Each row is followed by its class.
[ -0.7   5.5 -11.4  -8.7  -9.8  -3.7  -8.9   9.0   0.8   3.4  10.5   0.6
  -5.0   4.5 -22.0  -4.0  -6.3 -18.3   2.8] : V
[ 12.3  10.8   3.9  -0.3 -13.9  32.0   4.1  22.6  21.4  14.9  15.3  -1.3
  -9.6   1.5  13.8   1.8   4.6 -12.3   4.6] : V
[  9.6 -19.6  14.7  -5.5 -19.2  -9.4  12.2  -3.2 -38.0  -2.4 -16.5  10.2
  13.6  14.2  44.8  -2.1  26.4 -21.8 -29.9] : M
[ -0.4   0.4  -8.1  -0.6  -1.9   2.5  -5.3  -2.3   0.3  -2.8   5.2   2.3
   1.5   2.9 -22.3  -4.3  -6.4  -8.4   6.1] : Y
[  1.4  13.9   4.0   7.4 -14.0   8.0  -7.4  18.8  25.0   2.8   9.7   9.7
  11.7  10.9 -43.5   1.0   1.9 -16.2  -6.3] : V
[  5.3 -16.2  24.4 -22.7 -14.7   4.8   6.3  30.5  -6.4   9.5 -11.9  26.1
  18.3  13.4 -15.4  -5.6  18.9 -28.8 -39.4] : M
[ -1.4  16.1 -14.5  -4.2   6.3  29.3  -1.7   5.0  14.1  24.6  18.2  11.0
  -8.2  12.8 -34.1  -0.1 -47.2  18.9 -27.4] : V
[-10.3   6.2  -8.6 -10.9  13.7  -1.2  -5.5  19.1  17.0  11.0   3.2   4.4
   5.2   5.5 -65.7  -5.1 -12.8 -16.4  -2.1] : T
[ -0.5  10.7   7.4   9.6  -8.1  34.3  -7.7  18.0  36.7  27.9  11.9  22.6
  12.2  26.2 -38.5  -2.6 -10.8  -2.8 -16.9] : V
[  3.7  -9.1  14.0  -2.9  -2.3  -0.8   0.5  31.1  10.0  21.4  -8.0  14.0
   1.0   9.3 -24.3  -2.5  18.8 -10.9 -20.5] : M
[ -5.7  10.9  -2.2  24.8  13.0 -30.1   1.1   1.3   7.3 -10.4 -13.4  -6.0
  -7.9 -11.8 -17.9  12.6  29.4   8.0  13.5] : M
[  5.7  18.2  -3.0  10.0   7.4 -18.8  -7.3  34.7  18.0  24.8  -3.0   8.0
  -9.1   9.0 -60.8  10.7  11.6 -11.2 -13.6] : M
[-10.6  17.4 -25.1  -3.6   1.2 -34.0 -18.0   5.7  18.9   8.5   5.3   2.1
  -7.1  -0.3 -83.8  -0.5  -6.8 -23.0   7.0] : Y
[  2.3   6.4  13.3  -0.9 -14.0  13.1   0.1  20.9  24.3  -6.1  19.7  -6.4
  -3.4  -5.3  18.8   9.5  19.2  -6.5  18.3] : V
[ -7.5   7.6  12.3   6.1  10.5 -16.6  -2.4  22.0  18.2  11.3  -3.1  11.2
  -4.6   4.0 -36.6   6.3  11.7  -8.3 -15.4] : M
[ -8.3 -11.4  -6.2 -21.2  -5.7  -2.7  -2.5  39.5  19.4   3.7 -10.1  37.7
  14.8   5.4 -36.9   2.4  17.9 -37.4  -9.2] : M
[  9.9  17.8 -11.9  -3.5  -3.4  31.7   3.3  22.3  15.0  41.7  15.9  12.8
  -9.2  11.7 -23.1  -1.7 -31.1   2.5 -12.9] : V
[-11.2 -19.1  -4.6 -12.6   8.8 -27.2   5.8  15.5   1.1   2.5 -13.3   8.2
   9.1   0.4 -58.1   2.8  -4.5 -27.8 -10.9] : Y
[-28.9  -5.6  -8.9 -15.5  17.1 -25.3 -11.2   6.4  13.7 -12.5  -3.1  -3.8
  -4.6 -17.0 -66.0  -2.7   0.4 -27.2  19.2] : Y
[  4.3   0.0   8.5   5.9  -2.1 -12.6   2.8  24.6  12.2   7.3  -3.9   1.9
  -3.4  -4.3  -7.5   9.4  21.9  -8.1  -2.4] : M
[  1.0  12.2   5.9   4.9  12.0  -9.7  -6.0   8.2  26.0  -1.1  -4.6  -4.8
 -11.5  -7.0 -18.7  16.2  25.9  -1.5  12.0] : M
[ -0.6  -4.6  13.7  -9.1  -2.1   7.8  -0.9  28.6  17.7 -51.6   8.0  17.5
   9.5  15.1 -24.2   4.8   8.7  -5.1 -11.5] : M
[  3.8  -1.9  19.3  10.7   3.3  -4.3  11.9  27.7   8.4   7.1 -17.0   7.4
  -3.4   2.1  -0.3  15.3  34.2  -0.1 -12.0] : M
[ -1.6  20.4  -4.2   8.4   7.8  17.4   2.0  30.7  30.0  35.0  10.1  11.8
 -22.2  13.3 -39.5  -2.0 -11.2  -7.9  -8.0] : V
[-16.4  -1.1  -6.9 -20.3   3.0   0.4 -16.9  15.7  41.3  -5.5   8.4   7.1
  14.3   1.9 -74.5  -0.1 -18.6 -44.3  11.5] : Y
[ -1.8  -9.4  29.4  16.1   3.9   3.2   1.6  14.8  31.3  -7.5 -21.4  11.3
  15.0   4.5 -16.9  10.8  28.7  -2.5 -12.4] : M
[-16.6  -8.5  -7.9 -22.6  -1.1 -11.3 -11.0  20.7  13.0   2.8   3.4   6.2
  15.4   4.3 -48.8  -5.5 -19.0 -34.7  14.3] : Y
[ -5.4   5.6  -3.4 -28.3  -8.1  27.0  -3.7  21.7  18.5  26.3  18.7  15.9
   4.2  19.0 -52.0 -21.0 -27.6 -28.0  -5.5] : V
[  2.6  12.2  -1.3   6.9 -20.5  16.9   1.5  14.6  15.6   3.8  21.7   0.0
 -12.1  11.0  -1.7   7.4  -0.4  -3.1  15.8] : V
[-15.5 -16.3 -17.7 -38.8  14.2   1.2  -9.1  20.5  -3.8  23.4  16.7  10.4
   0.0  -8.7 -51.2  -5.0 -44.1 -27.6  -7.3] : Y

Each row is followed by its class.
[ -8.2  -0.6  -4.5   4.4  -6.5  -7.4  30.5   6.4  -3.5   3.9  28.2  -6.2
  14.1 -19.7  -2.1   5.6 -41.5  20.5   6.8] : mes
[ 12.9  22.0   7.9  10.8 -10.2   7.0  18.1  32.5  13.1  27.1  -4.0  -4.1
  18.8 -36.7 -17.0   3.4  42.4  -8.8 -23.6] : Penu
[  7.3  28.2  -6.9  30.7 -17.9  -1.4  67.5  29.5  12.9  25.0  31.9 -10.7
  41.3 -52.1 -19.8  34.6  -7.5  20.0 -20.2] : nif
[ 15.3  28.2 -21.1   8.3  -6.6   1.5  19.6   9.6  -2.5  33.0  -2.9  -6.6
  12.5 -24.0 -16.5   2.3  12.6   1.4  15.4] : Penu
[  4.7  11.9   6.3  -0.3  -2.6 -19.9  26.4  12.2  -5.3  20.2  22.0  -0.9
  15.7 -28.2  -4.1  -4.5 -27.9  15.0  21.6] : bigut
[ 12.4   5.1  21.8  14.3  -4.8  -4.8  47.2  31.0  22.3   8.3  18.4   2.8
  26.1 -37.4  -2.8  17.3  -1.5   1.6 -29.5] : nefu
[  6.5  -1.5  34.1  22.7  -6.0  15.2  47.5  38.3  35.3  -3.2   6.2  16.4
  48.2 -39.6   4.3  56.0  11.4  -0.6 -81.5] : gebu
[  9.4   9.6  21.3  22.4 -12.7   8.1  49.7  34.1  24.3  14.2   9.0   1.8
  36.5 -41.2 -15.1  27.4  19.6   2.0 -55.2] : Penu
[ 14.7  19.8  -5.5  11.8  -6.5   2.1   8.8  12.7  10.2  26.0   6.9  -3.8
  23.9 -20.6 -13.1   5.6  28.9  14.0  -3.5] : nif
[ 25.3  19.4  22.8   1.4   1.9   4.6   2.5  22.1  16.2  33.8 -22.7  -2.7
  15.8 -47.5  -1.4  13.6  66.6 -16.0 -20.8] : nif
[ -4.5  -5.4  29.4 -16.9   5.4 -29.9  44.4  15.9   4.6  -7.0  38.4   1.4
  17.1 -37.2  19.1   5.5 -77.2  22.8   9.9] : bigut
[ 27.1  25.3   9.7  -1.4  -2.2 -18.2   5.4   7.3  19.6  34.1 -12.6   5.9
   2.7 -35.8   3.8 -16.2  25.7  -3.5  35.8] : mes
[ 20.1  11.4  12.9   4.4  -3.3   0.6  27.3  25.4  16.0  12.9   0.4   5.0
  21.3 -33.5   3.8  27.7  13.6   4.2 -21.3] : mez
[ 15.5  19.0   3.8  10.1  -9.5   1.4  20.4  15.8   5.0  28.3   1.2   5.8
  17.4 -31.9 -12.6  14.8  30.1  -1.1 -13.9] : nif

Each row is followed by its class. Each block has new classes.
[  4.3 -26.2   7.2  31.2   6.3  10.0   3.8   0.1  -2.8  -7.0  -1.2  18.5
  26.8  65.2 -16.2  16.1  -4.6 -20.4   1.7] : (49)
[ -8.5 -11.9   8.0 -24.3  -4.7  -7.1  11.8   2.6 -23.9 -25.3   2.3  18.8
 -17.5  35.6  -0.1  -0.9 -10.3   7.6  61.0] : (47)
[  6.2   9.4  10.3 -46.0 -22.2   7.1 -55.1   6.7  17.6 -17.6  -6.6   7.2
   1.1  -8.6   6.0   6.0   6.5 -10.5  -9.4] : (45)
[ 12.7 -55.8   7.1 -43.1  37.4  -6.3 -23.6   3.4   5.5   1.2  12.0  13.0
 -56.5 -10.0   4.2   5.9  17.7   5.5  50.3] : (47)
[  8.9  48.3  -4.2   8.7   1.5 -44.4 -34.3  15.8 -11.9   4.0  22.3  23.9
   0.9  27.4  -3.4   4.6  28.3 -14.2   9.9] : (42)
[-15.5  -3.1  -6.6  30.2  18.7 -17.7  -0.9   6.5 -11.5   2.5   1.1   0.2
  -7.9   5.6 -14.8  -5.1  12.8  -2.5  12.3] : (47)
